Below are the code and all the weights of a small trained network. Each question names an input and a target symbol and asks about switching units off, where a switched-off unit gives its printed mean instead of its output.

import numpy as np


def w(rows, s, z=0):
    codes = np.array(rows[::2]) - 128.0
    scale = np.full(codes.shape[1], s)
    scale[-1] = z or s
    return codes * scale


def f(y):
    return y / 2 * (1 + np.tanh(0.7978845608 * (y + 0.044715 * y**3)))


def softmax(a):
    e = np.exp(a - a.max(-1, keepdims=True))
    return e / e.sum(-1, keepdims=True)


def log_softmax(a):
    a = a - a.max(-1, keepdims=True)
    return a - np.log(np.exp(a).sum(-1, keepdims=True))


def net(x, mask):
    ids = ['αζθμξστφ'.index(c) for c in x.split()]
    T = len(ids)
    res = E[ids] + P[:T]
    q, k, v = (res @ M[0].T for M in (Q, K, V))
    z = softmax(np.where(np.tri(T) > 0, q @ k.T / 4**0.5, -1e9)) @ v
    res = res + np.where(mask[0], z, O[0][:, -1]) @ O[0][:, :-1]
    y = f(res @ A[0][:, :-1].T + A[0][:, -1])
    res = res + np.where(mask[1:17], y, B[0][:, -1]) @ B[0][:, :-1]
    return log_softmax(res[-1] @ U[:, :-1].T + U[:, -1])


Q, K, V, O, A, B = {}, {}, {}, {}, {}, {}
E = w([
[94,132,148,110,155],'α',
[155,154,133,103,105],'ζ',
[108,136,148,101,94],'θ',
[136,193,86,6,142],'μ',
[147,128,152,153,118],'ξ',
[69,133,153,81,103],'σ',
[184,141,133,161,177],'τ',
[106,99,167,190,177],'φ',
],0.024)
P = w([
[143,157,169,159,148],'0',
[114,213,162,178,97],'1',
[171,93,115,104,126],'2',
[183,112,204,112,159],'3',
[108,199,109,160,99],'4',
[192,89,185,101,173],'5',
[103,250,129,172,83],'6',
[206,34,134,58,141],'7',
[145,155,142,137,119],'8',
[166,133,71,134,139],'9',
[191,114,245,73,122],'10',
[126,137,11,169,116],'11',
[198,96,193,94,60],'12',
],0.016)
Q[0] = w([
[156,133,171,94,144],'head 1',
[101,219,225,154,171],'head 1',
[107,252,120,165,97],'head 1',
[161,94,176,90,118],'head 1',
],0.015)
K[0] = w([
[58,52,2,139,85],'head 1',
[160,43,92,65,166],'head 1',
[202,1,201,63,142],'head 1',
[144,144,21,192,140],'head 1',
],0.011)
V[0] = w([
[157,86,169,194,30],'head 1',
[242,144,100,205,160],'head 1',
[186,196,83,58,12],'head 1',
[67,108,160,108,165],'head 1',
],0.011)
O[0] = w([
[110,180,251,125,217,21],'head 1',
[93,139,86,127,202,2],'head 1',
[93,196,99,167,98,185],'head 1',
[171,101,141,97,94,211],'head 1',
],0.018,0.0028)
A[0] = w([
[138,130,123,185,93,134],'neuron 1',
[168,102,122,126,107,8],'neuron 2',
[134,156,8,113,77,140],'neuron 3',
[132,103,199,179,89,116],'neuron 4',
[189,130,159,29,159,120],'neuron 5',
[200,140,116,179,149,139],'neuron 6',
[46,97,153,101,101,241],'neuron 7',
[74,173,159,70,140,119],'neuron 8',
[179,188,177,106,90,95],'neuron 9',
[144,52,103,92,124,113],'neuron 10',
[96,119,177,142,163,37],'neuron 11',
[46,63,129,210,142,102],'neuron 12',
[109,119,68,123,73,159],'neuron 13',
[183,95,153,99,87,55],'neuron 14',
[171,147,127,143,81,9],'neuron 15',
[154,189,75,135,159,252],'neuron 16',
],0.011,0.0045)
B[0] = w([
[147,108,148,93,132,185],'neuron 1',
[46,154,106,161,137,162],'neuron 2',
[146,135,165,109,206,248],'neuron 3',
[155,143,92,58,86,190],'neuron 4',
[140,89,134,188,79,217],'neuron 5',
[67,104,125,31,115,148],'neuron 6',
[182,101,141,67,172,172],'neuron 7',
[177,124,116,198,103,172],'neuron 8',
[114,168,95,83,191,207],'neuron 9',
[247,235,61,253,58,183],'neuron 10',
[77,171,71,224,189,158],'neuron 11',
[253,89,130,70,8,145],'neuron 12',
[183,168,162,147,148,220],'neuron 13',
[45,101,139,111,174,224],'neuron 14',
[45,85,116,114,161,196],'neuron 15',
[58,66,84,139,90,183],'neuron 16',
],0.0068,0.016)
U = w([
[102,98,214,162,223,108],'α',
[186,3,196,141,198,67],'ζ',
[96,13,61,103,206,131],'θ',
[193,188,209,94,160,162],'μ',
[96,4,209,50,154,128],'ξ',
[202,154,61,124,174,3],'σ',
[167,38,100,160,79,217],'τ',
[59,119,102,213,84,130],'φ',
],0.0064,0.0071)

Each question gives the input, a string of symbols that net reads in full, and the target symbol t.
The units are the heads (4 rows each of Q, K, V and O) and the neurons (one row each of A and B). Each row of codes is followed by its name. A weight is (code - 128) times the scale printed after its matrix; where a second scale follows, it is the last column's (O, A, B and U).
mask holds one flag per unit, heads first, then neurons. A switched-off unit (its flag False) gives its mean, the last column of its rows in O or B, instead of its output. The means were averaged over made-up inputs and are rounded, as every weight is.
A unit's drop is (log p(t) with every unit on - log p(t) with that unit switched off) / (log p(t) with every unit on - log p(t) with every unit switched off).
The circuit of an input: a set's keep is (log p(t) with only the set's units on - log p(t) with every unit switched off) / (log p(t) with every unit on - log p(t) with every unit switched off). Starting from the 12 units with the biggest drops (on a tie, the unit counted first), units are removed one at a time, each time the one whose removal leaves the highest keep (on an exact tie, the one counted first), for as long as the keep stays at least 0.8.
circuit, biggest first: the units of the circuit, biggest drop first
top k neurons: the k neurons with the biggest drops, biggest first
drop when u is switched off: that unit's drop, to one decimal
input α σ σ, target ξ: circuit, biggest first => [head 1; neuron 14; neuron 10]
input σ ξ σ σ σ α φ, target τ: circuit, biggest first => [head 1; neuron 10]
input θ φ α φ σ α σ τ θ σ μ μ σ, target σ: circuit, biggest first => [neuron 3; head 1]
input σ φ ζ, target ζ: circuit, biggest first => [head 1]
input α θ α σ θ α μ σ, target μ: circuit, biggest first => [neuron 3; neuron 13; head 1]
input ξ ζ σ, target φ: circuit, biggest first => [head 1; neuron 3]
input ζ θ ζ α, target φ: circuit, biggest first => [head 1; neuron 3]
input α θ φ φ σ α φ μ, target τ: circuit, biggest first => [neuron 5; neuron 10; neuron 3; head 1]
input σ μ φ τ φ ξ, target τ: circuit, biggest first => [head 1; neuron 10; neuron 3]
input τ θ θ ξ ξ μ α φ α φ μ, target ζ: circuit, biggest first => [head 1; neuron 5]
input ζ θ θ μ α θ τ μ ζ, target σ: top 4 neurons => [neuron 3; neuron 13; neuron 14; neuron 5]
input σ σ θ θ τ φ ζ α α σ ξ, target ξ: circuit, biggest first => [neuron 10; neuron 13]
input θ φ α φ σ θ, target ξ: top 2 neurons => [neuron 14; neuron 10]
input α μ ζ σ μ θ ξ, target μ: circuit, biggest first => [head 1]
input ξ σ ξ σ α ξ σ σ ζ, target ξ: top 3 neurons => [neuron 10; neuron 15; neuron 14]
input τ τ σ σ ξ σ φ ζ ζ, target φ: top 2 neurons => [neuron 16; neuron 7]
input α α α σ ξ τ μ, target θ: drop when neuron 16 is switched off => 0.2
input ζ φ θ α τ α θ, target τ: drop when head 1 is switched off => 1.9
input ζ ξ μ, target φ: drop when neuron 10 is switched off => -0.1
input ζ ζ φ τ ζ σ ξ, target ξ: drop when neuron 14 is switched off => 0.1
input ζ α μ α τ ζ α σ ζ τ τ, target θ: top neuron => [neuron 16]
